Here is a tiny trained network, its code and every weight. The questions are about switching its units off for an input and a target symbol, where a switched-off unit gives its printed mean instead of its output.

import numpy as np


def w(rows, s, z=0):
    codes = np.array(rows[::2]) - 128.0
    scale = np.full(codes.shape[1], s)
    scale[-1] = z or s
    return codes * scale


def softmax(a):
    e = np.exp(a - a.max(-1, keepdims=True))
    return e / e.sum(-1, keepdims=True)


def log_softmax(a):
    a = a - a.max(-1, keepdims=True)
    return a - np.log(np.exp(a).sum(-1, keepdims=True))


def net(x, mask):
    ids = ['ΔΘΛΠβγζμσψ'.index(c) for c in x.split()]
    T = len(ids)
    res = E[ids] + P[:T]
    u = 0
    for l in range(3):
        r = res
        for j in range(2):
            rows = slice(4 * j, 4 * j + 4)
            q, k, v = (r @ M[l][rows].T for M in (Q, K, V))
            z = softmax(np.where(np.tri(T) > 0, q @ k.T / 4**0.5, -1e9)) @ v
            o = O[l][rows]
            res = res + np.where(mask[u + j], z, o[:, -1]) @ o[:, :-1]
        u += 2
    return log_softmax(res[-1] @ U[:, :-1].T + U[:, -1])


Q, K, V, O = {}, {}, {}, {}
E = w([
[127,112,74,39,129,76,150,78,104,117,114],'Δ',
[140,112,68,162,186,115,97,217,136,188,92],'Θ',
[174,129,98,101,126,95,143,117,80,75,213],'Λ',
[152,148,79,188,119,84,135,70,44,80,113],'Π',
[124,49,191,122,170,175,78,208,30,143,91],'β',
[246,125,67,140,169,202,24,140,145,178,119],'γ',
[87,93,126,117,94,141,110,54,163,102,51],'ζ',
[132,90,176,83,116,155,103,92,169,75,167],'μ',
[58,175,103,97,61,188,193,162,106,127,126],'σ',
[80,186,116,192,190,154,149,125,198,166,178],'ψ',
],0.013)
P = w([
[203,71,158,133,110,103,206,124,131,149,86],'0',
[69,106,57,114,180,104,36,128,136,56,133],'1',
[154,51,48,116,214,225,200,111,133,71,112],'2',
[110,190,185,127,47,48,36,152,137,250,166],'3',
[197,76,134,150,86,176,195,114,151,215,127],'4',
[71,229,114,115,155,151,1,144,106,142,152],'5',
],0.0089)
Q[0] = w([
[47,231,89,201,106,68,116,136,186,141,135],'0.h1',
[112,117,53,110,92,79,171,6,146,68,155],'0.h1',
[154,124,84,148,212,179,177,163,175,135,122],'0.h1',
[122,203,137,111,56,115,119,23,193,94,229],'0.h1',
[176,131,30,161,252,130,54,123,211,183,135],'0.h2',
[170,65,123,100,202,191,104,180,55,71,57],'0.h2',
[177,44,68,175,99,197,235,98,177,145,156],'0.h2',
[255,28,164,145,123,66,104,152,125,225,80],'0.h2',
],0.0078)
K[0] = w([
[81,218,90,207,127,60,122,157,183,153,103],'0.h1',
[103,174,89,85,85,104,171,34,151,83,161],'0.h1',
[137,90,77,175,190,196,178,155,143,138,128],'0.h1',
[123,217,140,106,80,122,118,60,193,127,228],'0.h1',
[252,142,78,215,182,112,91,116,249,214,152],'0.h2',
[213,39,198,130,96,106,150,167,73,181,85],'0.h2',
[148,111,101,145,143,206,255,86,153,110,135],'0.h2',
[190,6,69,131,242,159,86,150,128,74,86],'0.h2',
],0.0091)
V[0] = w([
[226,76,115,74,114,143,200,72,134,108,113],'0.h1',
[121,93,185,157,129,162,45,210,63,193,102],'0.h1',
[153,92,87,164,206,170,169,169,134,137,103],'0.h1',
[170,80,147,83,124,170,107,162,113,104,219],'0.h1',
[202,180,145,212,158,60,94,97,106,105,235],'0.h2',
[164,146,146,223,188,174,72,92,142,133,112],'0.h2',
[157,71,143,23,149,69,150,74,96,98,115],'0.h2',
[166,153,39,163,141,57,169,150,3,165,125],'0.h2',
],0.0072)
O[0] = w([
[172,181,174,133,101,187,120,106,108,107,120,80],'0.h1',
[143,95,100,83,162,109,129,218,85,164,88,162],'0.h1',
[122,176,92,148,200,195,129,138,127,136,93,220],'0.h1',
[169,153,147,49,144,171,142,189,79,115,201,163],'0.h1',
[173,95,155,62,183,11,149,124,218,113,97,122],'0.h2',
[192,60,116,112,164,117,146,59,147,167,146,240],'0.h2',
[173,228,178,160,163,108,76,124,122,132,103,4],'0.h2',
[196,137,98,119,103,182,95,217,254,88,85,101],'0.h2',
],0.0073,0.0036)
Q[1] = w([
[107,100,114,118,50,78,88,154,86,174,159],'1.h1',
[176,96,141,159,84,133,197,123,216,202,162],'1.h1',
[87,89,62,65,182,116,59,130,155,83,143],'1.h1',
[111,195,230,105,114,2,158,117,178,103,108],'1.h1',
[160,52,80,35,109,136,169,98,111,60,95],'1.h2',
[127,114,127,140,164,124,110,131,145,186,162],'1.h2',
[104,140,95,181,192,148,176,144,111,95,187],'1.h2',
[149,143,113,90,187,93,17,186,145,163,113],'1.h2',
],0.0067)
K[1] = w([
[47,90,69,73,135,134,65,167,117,105,117],'1.h1',
[126,117,43,200,226,155,171,109,143,77,153],'1.h1',
[135,123,139,143,116,44,125,166,115,254,117],'1.h1',
[127,134,148,153,128,52,39,103,149,22,181],'1.h1',
[197,84,130,3,53,146,133,55,72,47,115],'1.h2',
[121,94,95,120,156,112,104,122,146,180,162],'1.h2',
[162,144,71,144,208,159,127,144,83,145,182],'1.h2',
[113,159,112,57,149,79,31,155,168,152,134],'1.h2',
],0.0071)
V[1] = w([
[105,115,73,188,155,85,110,173,55,124,83],'1.h1',
[135,164,145,103,50,177,143,127,89,174,97],'1.h1',
[75,139,52,216,91,90,138,53,172,143,2],'1.h1',
[183,176,178,154,139,94,97,43,116,32,164],'1.h1',
[133,152,109,108,184,106,66,158,142,142,137],'1.h2',
[187,112,96,111,125,151,196,109,99,52,146],'1.h2',
[203,103,135,70,109,146,139,120,154,138,78],'1.h2',
[126,170,140,186,179,143,131,163,146,177,198],'1.h2',
],0.0058)
O[1] = w([
[209,51,84,81,72,176,107,146,218,117,135,166],'1.h1',
[73,189,96,127,101,240,121,135,166,171,161,100],'1.h1',
[140,74,74,253,139,174,102,232,91,125,199,97],'1.h1',
[149,152,118,122,235,160,165,160,80,129,70,1],'1.h1',
[132,179,62,76,193,150,94,159,142,168,99,153],'1.h2',
[96,27,23,86,80,112,157,128,112,38,208,150],'1.h2',
[198,33,78,105,111,118,104,154,129,158,100,134],'1.h2',
[99,222,64,98,126,123,201,127,202,221,144,168],'1.h2',
],0.0049,0.0064)
Q[2] = w([
[168,139,128,112,121,143,154,74,131,96,114],'2.h1',
[155,102,148,137,81,88,135,109,124,81,128],'2.h1',
[122,129,122,55,139,101,107,126,130,170,101],'2.h1',
[134,254,154,132,131,125,110,107,140,155,108],'2.h1',
[102,129,97,127,62,157,95,154,117,156,146],'2.h2',
[111,158,131,96,149,143,71,125,91,120,118],'2.h2',
[206,159,158,120,108,127,123,128,120,165,94],'2.h2',
[111,140,147,142,100,128,168,131,105,159,152],'2.h2',
],0.009)
K[2] = w([
[209,125,119,123,145,191,146,147,72,145,84],'2.h1',
[178,62,120,118,147,129,104,115,72,88,142],'2.h1',
[114,172,96,95,139,96,73,166,154,173,134],'2.h1',
[103,254,172,99,168,131,131,149,72,119,95],'2.h1',
[55,128,116,115,113,139,101,165,117,135,56],'2.h2',
[140,141,194,108,50,112,68,124,75,121,110],'2.h2',
[156,121,72,79,172,158,64,122,63,65,128],'2.h2',
[46,97,111,105,127,180,138,84,148,93,118],'2.h2',
],0.0066)
V[2] = w([
[143,147,117,145,125,161,36,74,142,192,105],'2.h1',
[180,161,102,112,101,134,92,62,172,153,182],'2.h1',
[122,187,147,56,115,97,107,142,104,143,197],'2.h1',
[89,115,159,89,61,80,52,78,104,90,156],'2.h1',
[182,121,162,96,62,159,110,139,40,51,180],'2.h2',
[96,191,85,113,62,138,239,114,132,64,254],'2.h2',
[102,101,192,157,81,142,44,26,71,71,38],'2.h2',
[133,114,219,142,64,165,180,65,146,122,154],'2.h2',
],0.0051)
O[2] = w([
[94,165,147,198,185,146,188,155,142,165,204,144],'2.h1',
[41,150,214,205,183,124,203,254,96,60,115,168],'2.h1',
[81,177,183,140,146,169,95,77,129,85,67,108],'2.h1',
[172,164,155,174,140,177,80,122,36,79,117,96],'2.h1',
[100,151,93,69,109,68,153,149,174,183,108,43],'2.h2',
[57,89,82,97,130,104,80,161,139,69,31,153],'2.h2',
[143,119,33,130,106,115,127,146,123,238,176,1],'2.h2',
[116,75,81,85,121,65,125,127,67,177,124,99],'2.h2',
],0.0061,0.006)
U = w([
[208,45,82,67,133,123,98,192,158,170,99,240],'Δ',
[117,254,167,208,192,197,97,173,110,150,106,194],'Θ',
[143,174,173,189,92,157,118,137,130,79,146,3],'Λ',
[127,136,98,176,121,129,116,125,52,174,212,55],'Π',
[158,40,135,126,127,119,102,116,55,84,103,74],'β',
[146,151,107,106,71,121,104,35,187,136,164,17],'γ',
[130,158,152,94,145,103,138,134,171,74,24,56],'ζ',
[90,155,139,100,162,95,154,58,50,159,119,153],'μ',
[67,125,98,120,62,125,104,161,126,110,136,127],'σ',
[50,88,163,144,173,73,236,105,168,130,175,211],'ψ',
],0.007,0.0027)

Each question gives the input, a string of symbols that net reads in full, and the target symbol t.
The units are the heads (4 rows each of Q, K, V and O). Each row of codes is followed by its name. A weight is (code - 128) times the scale printed after its matrix; where a second scale follows, it is the last column's (O and U).
mask holds one flag per head, layer by layer. A switched-off head (its flag False) gives its mean, the last column of its rows in O, instead of its output. The means were averaged over made-up inputs and are rounded, as every weight is.
A unit's drop is (log p(t) with every unit on - log p(t) with that unit switched off) / (log p(t) with every unit on - log p(t) with every unit switched off).
The circuit of an input: a set's keep is (log p(t) with only the set's units on - log p(t) with every unit switched off) / (log p(t) with every unit on - log p(t) with every unit switched off). Starting from all 6 units, units are removed one at a time, each time the one whose removal leaves the highest keep (on an exact tie, the one counted first), for as long as the keep stays at least 0.8.
circuit, biggest first: the units of the circuit, biggest drop first
most important unit: the unit with the biggest drop
which heads matter: for each layer, one digit per head in row order, 1 if its drop is at least 0.15 and else 0, layers parted by /
input μ γ Π ψ μ, target Λ: which heads matter	11 / 01 / 01
input Δ μ Π, target Θ: circuit, biggest first	[0.h2]
input Λ Θ σ Λ Λ, target σ: circuit, biggest first	[0.h2, 2.h2, 1.h1]
input Θ ψ μ ψ Π, target μ: circuit, biggest first	[0.h2, 1.h1, 0.h1]
input ζ ψ Θ ζ μ γ, target Δ: which heads matter	01 / 00 / 00
input ψ Π Λ Λ, target Δ: which heads matter	11 / 10 / 00
input σ ψ μ Δ β μ, target Θ: which heads matter	01 / 11 / 10
input Θ Λ μ, target Λ: circuit, biggest first	[0.h1, 2.h2, 1.h2, 0.h2]
input Δ σ σ ζ, target σ: circuit, biggest first	[0.h2, 2.h2]
input β β β, target Θ: circuit, biggest first	[0.h2, 0.h1]
input Π γ ψ ζ Λ β, target Δ: which heads matter	10 / 10 / 00
input β β Λ, target γ: circuit, biggest first	[0.h1, 1.h1]
input Λ Θ Θ, target Θ: circuit, biggest first	[0.h1, 0.h2]
input ψ γ ψ Θ Θ Λ, target Λ: most important unit	2.h2
input ψ μ ψ β ψ ζ, target γ: which heads matter	10 / 10 / 00
input μ σ ψ Δ ψ Λ, target Θ: which heads matter	01 / 10 / 10
input μ ψ ζ σ Δ Θ, target Δ: which heads matter	11 / 00 / 00
input Δ Λ β Δ, target ζ: which heads matter	11 / 10 / 00
input Δ Θ σ Δ β β, target Θ: circuit, biggest first	[0.h2, 1.h2, 2.h1]
input σ μ μ ζ ζ, target μ: which heads matter	11 / 10 / 01
input ψ ψ γ μ, target β: most important unit	0.h1
input β Δ ψ Δ, target Θ: circuit, biggest first	[0.h2, 2.h1]
input β Λ β Θ σ ζ, target Λ: which heads matter	11 / 11 / 11
input Λ Π Λ γ Λ, target ζ: circuit, biggest first	[0.h2, 0.h1, 1.h1, 2.h1]
input Π ψ β ζ μ, target γ: which heads matter	11 / 10 / 00
input σ Δ ψ Θ σ Δ, target Λ: which heads matter	10 / 11 / 11
input β Θ ψ Θ, target Θ: circuit, biggest first	[1.h2]
input Δ γ γ γ μ Λ, target ψ: circuit, biggest first	[2.h1, 0.h2]
